Below are the code and all the weights of a small trained network. Each question names an input and a target symbol and asks about switching units off, where a switched-off unit gives its printed mean instead of its output.

import numpy as np


def w(rows, s, z=0):
    codes = np.array(rows[::2]) - 128.0
    scale = np.full(codes.shape[1], s)
    scale[-1] = z or s
    return codes * scale


def f(y):
    return np.maximum(y, 0)


def softmax(a):
    e = np.exp(a - a.max(-1, keepdims=True))
    return e / e.sum(-1, keepdims=True)


def log_softmax(a):
    a = a - a.max(-1, keepdims=True)
    return a - np.log(np.exp(a).sum(-1, keepdims=True))


def net(x, mask):
    ids = ['αβγεζλμπτφψ'.index(c) for c in x.split()]
    T = len(ids)
    res = E[ids] + P[:T]
    u = 0
    for l in range(3):
        q, k, v = (res @ M[l].T for M in (Q, K, V))
        z = softmax(np.where(np.tri(T) > 0, q @ k.T / 3**0.5, -1e9)) @ v
        res = res + np.where(mask[u], z, O[l][:, -1]) @ O[l][:, :-1]
        u += 1
        y = f(res @ A[l][:, :-1].T + A[l][:, -1])
        res = res + np.where(mask[u : u + 8], y, B[l][:, -1]) @ B[l][:, :-1]
        u += 8
    return log_softmax(res[-1] @ U[:, :-1].T + U[:, -1])


Q, K, V, O, A, B = {}, {}, {}, {}, {}, {}
E = w([
[144,50,201],'α',
[119,105,69],'β',
[93,48,5],'γ',
[118,110,170],'ε',
[102,112,54],'ζ',
[63,156,145],'λ',
[186,113,83],'μ',
[116,104,67],'π',
[126,233,133],'τ',
[129,69,172],'φ',
[158,126,26],'ψ',
],0.019)
P = w([
[203,118,141],'0',
[128,28,107],'1',
[33,204,12],'2',
[17,129,2],'3',
[60,183,89],'4',
[80,227,146],'5',
[99,223,159],'6',
[106,128,140],'7',
[136,201,230],'8',
[20,216,18],'9',
[62,235,40],'10',
[189,118,195],'11',
[175,230,101],'12',
[215,90,191],'13',
],0.0039)
Q[0] = w([
[94,173,112],'L0H1',
[68,93,2],'L0H1',
[89,109,90],'L0H1',
],0.0086)
K[0] = w([
[176,11,71],'L0H1',
[90,189,133],'L0H1',
[250,198,151],'L0H1',
],0.011)
V[0] = w([
[166,199,20],'L0H1',
[67,247,140],'L0H1',
[254,13,22],'L0H1',
],0.0064)
O[0] = w([
[55,151,251,253],'L0H1',
[196,254,236,141],'L0H1',
[72,124,4,210],'L0H1',
],0.0064,0.0041)
A[0] = w([
[82,203,113,189],'L0N1',
[114,7,130,157],'L0N2',
[169,58,73,117],'L0N3',
[45,133,113,203],'L0N4',
[141,101,147,207],'L0N5',
[239,254,160,3],'L0N6',
[138,131,91,88],'L0N7',
[148,101,99,146],'L0N8',
],0.0078,0.0021)
B[0] = w([
[254,91,154,212],'L0N1',
[61,159,87,227],'L0N2',
[95,167,140,216],'L0N3',
[144,110,129,254],'L0N4',
[113,185,191,152],'L0N5',
[145,85,24,170],'L0N6',
[140,53,138,164],'L0N7',
[152,118,202,174],'L0N8',
],0.0069,0.0054)
Q[1] = w([
[198,63,140],'L1H1',
[113,136,102],'L1H1',
[125,104,253],'L1H1',
],0.014)
K[1] = w([
[170,130,5],'L1H1',
[63,218,3],'L1H1',
[189,101,75],'L1H1',
],0.0034)
V[1] = w([
[89,205,42],'L1H1',
[52,163,253],'L1H1',
[177,126,94],'L1H1',
],0.0056)
O[1] = w([
[91,135,90,238],'L1H1',
[255,104,184,1],'L1H1',
[60,202,105,133],'L1H1',
],0.0098,0.0049)
A[1] = w([
[176,82,66,89],'L1N1',
[81,133,142,159],'L1N2',
[184,254,62,194],'L1N3',
[161,161,115,178],'L1N4',
[117,53,138,147],'L1N5',
[34,202,81,176],'L1N6',
[117,37,4,254],'L1N7',
[93,68,40,214],'L1N8',
],0.0082,0.0034)
B[1] = w([
[252,169,12,144],'L1N1',
[133,146,174,160],'L1N2',
[65,218,188,162],'L1N3',
[146,218,238,137],'L1N4',
[171,89,227,144],'L1N5',
[170,125,162,235],'L1N6',
[83,94,225,251],'L1N7',
[58,118,235,233],'L1N8',
],0.0042,0.016)
Q[2] = w([
[157,129,175],'L2H1',
[107,151,187],'L2H1',
[152,66,7],'L2H1',
],0.011)
K[2] = w([
[188,151,141],'L2H1',
[190,228,204],'L2H1',
[159,155,254],'L2H1',
],0.0098)
V[2] = w([
[63,72,218],'L2H1',
[72,192,138],'L2H1',
[89,253,167],'L2H1',
],0.0078)
O[2] = w([
[145,31,162,247],'L2H1',
[107,147,184,197],'L2H1',
[255,223,165,184],'L2H1',
],0.0092,0.015)
A[2] = w([
[120,65,140,180],'L2N1',
[135,150,97,228],'L2N2',
[34,160,146,33],'L2N3',
[146,78,89,127],'L2N4',
[95,117,99,243],'L2N5',
[99,88,254,252],'L2N6',
[99,77,110,132],'L2N7',
[106,97,128,137],'L2N8',
],0.015,0.0029)
B[2] = w([
[143,92,67,175],'L2N1',
[48,160,197,131],'L2N2',
[105,117,215,160],'L2N3',
[205,3,44,132],'L2N4',
[68,217,97,139],'L2N5',
[160,178,130,255],'L2N6',
[192,50,112,160],'L2N7',
[34,86,62,155],'L2N8',
],0.0059,0.042)
U = w([
[184,177,138,1],'α',
[236,106,99,146],'β',
[101,198,218,182],'γ',
[166,104,173,138],'ε',
[254,89,83,106],'ζ',
[125,146,133,118],'λ',
[65,178,166,73],'μ',
[180,150,165,175],'π',
[133,142,142,83],'τ',
[253,128,163,202],'φ',
[245,93,89,151],'ψ',
],0.008,0.0059)

Each question gives the input, a string of symbols that net reads in full, and the target symbol t.
The units are the heads (3 rows each of Q, K, V and O) and the neurons (one row each of A and B). Each row of codes is followed by its name. A weight is (code - 128) times the scale printed after its matrix; where a second scale follows, it is the last column's (O, A, B and U).
mask holds one flag per unit, layer by layer, with each layer's heads first. A switched-off unit (its flag False) gives its mean, the last column of its rows in O or B, instead of its output. The means were averaged over made-up inputs and are rounded, as every weight is.
A unit's drop is (log p(t) with every unit on - log p(t) with that unit switched off) / (log p(t) with every unit on - log p(t) with every unit switched off).
The circuit of an input: a set's keep is (log p(t) with only the set's units on - log p(t) with every unit switched off) / (log p(t) with every unit on - log p(t) with every unit switched off). Starting from the 12 units with the biggest drops (on a tie, the unit counted first), units are removed one at a time, each time the one whose removal leaves the highest keep (on an exact tie, the one counted first), for as long as the keep stays at least 0.8.
circuit, biggest first: the units of the circuit, biggest drop first
most important unit: the unit with the biggest drop
k most important neurons: the k neurons with the biggest drops, biggest first
top k neurons in layer l: the k neurons of layer l with the biggest drops, biggest first
drop of u: that unit's drop, to one decimal
input φ γ γ β, target ε: 3 most important neurons => [L2N7, L1N7, L2N3]
input τ ε γ α β γ, target φ: circuit, biggest first => [L0H1, L1H1]
input γ μ γ ε, target ε: circuit, biggest first => [L2H1, L0H1, L2N7, L1N7]
input φ μ φ γ γ, target ε: circuit, biggest first => [L1N8, L0H1, L2H1, L1N7]
input φ α γ, target ζ: 3 most important neurons => [L2N7, L2N4, L2N1]
input γ π γ μ, target ε: circuit, biggest first => [L2H1, L0H1, L1N7, L1N8]
input λ τ τ ε τ ψ π ψ γ π π μ, target γ: circuit, biggest first => [L2H1, L2N7, L2N1]
input π μ γ, target μ: top 3 neurons in layer 2 => [L2N5, L2N8, L2N3]
input ψ γ μ ψ γ, target γ: 3 most important neurons => [L1N8, L1N7, L2N3]
input ζ ζ μ γ, target μ: most important unit => L1N8
input ψ ψ π ψ γ, target γ: circuit, biggest first => [L1N8, L1H1, L2N3]
input λ α λ λ ε, target φ: 2 most important neurons => [L2N8, L0N6]
input β γ γ β, target ε: top 3 neurons in layer 1 => [L1N7, L1N8, L1N3]
input ε τ ψ, target γ: most important unit => L0H1
input γ γ γ, target ε: 2 most important neurons => [L2N7, L1N7]
input α γ γ γ ε, target ε: 2 most important neurons => [L1N7, L2N7]
input γ π γ ψ, target ε: top 2 neurons in layer 0 => [L0N7, L0N1]
input μ ζ λ τ π γ γ, target φ: drop of L0H1 => 1.6
input π λ λ λ ε, target φ: drop of L0N3 => 0.0
input γ ζ γ γ λ, target ε: most important unit => L2H1
input μ ψ ψ, target γ: drop of L2N3 => 0.2
input ε τ β μ, target γ: drop of L0N2 => -0.1
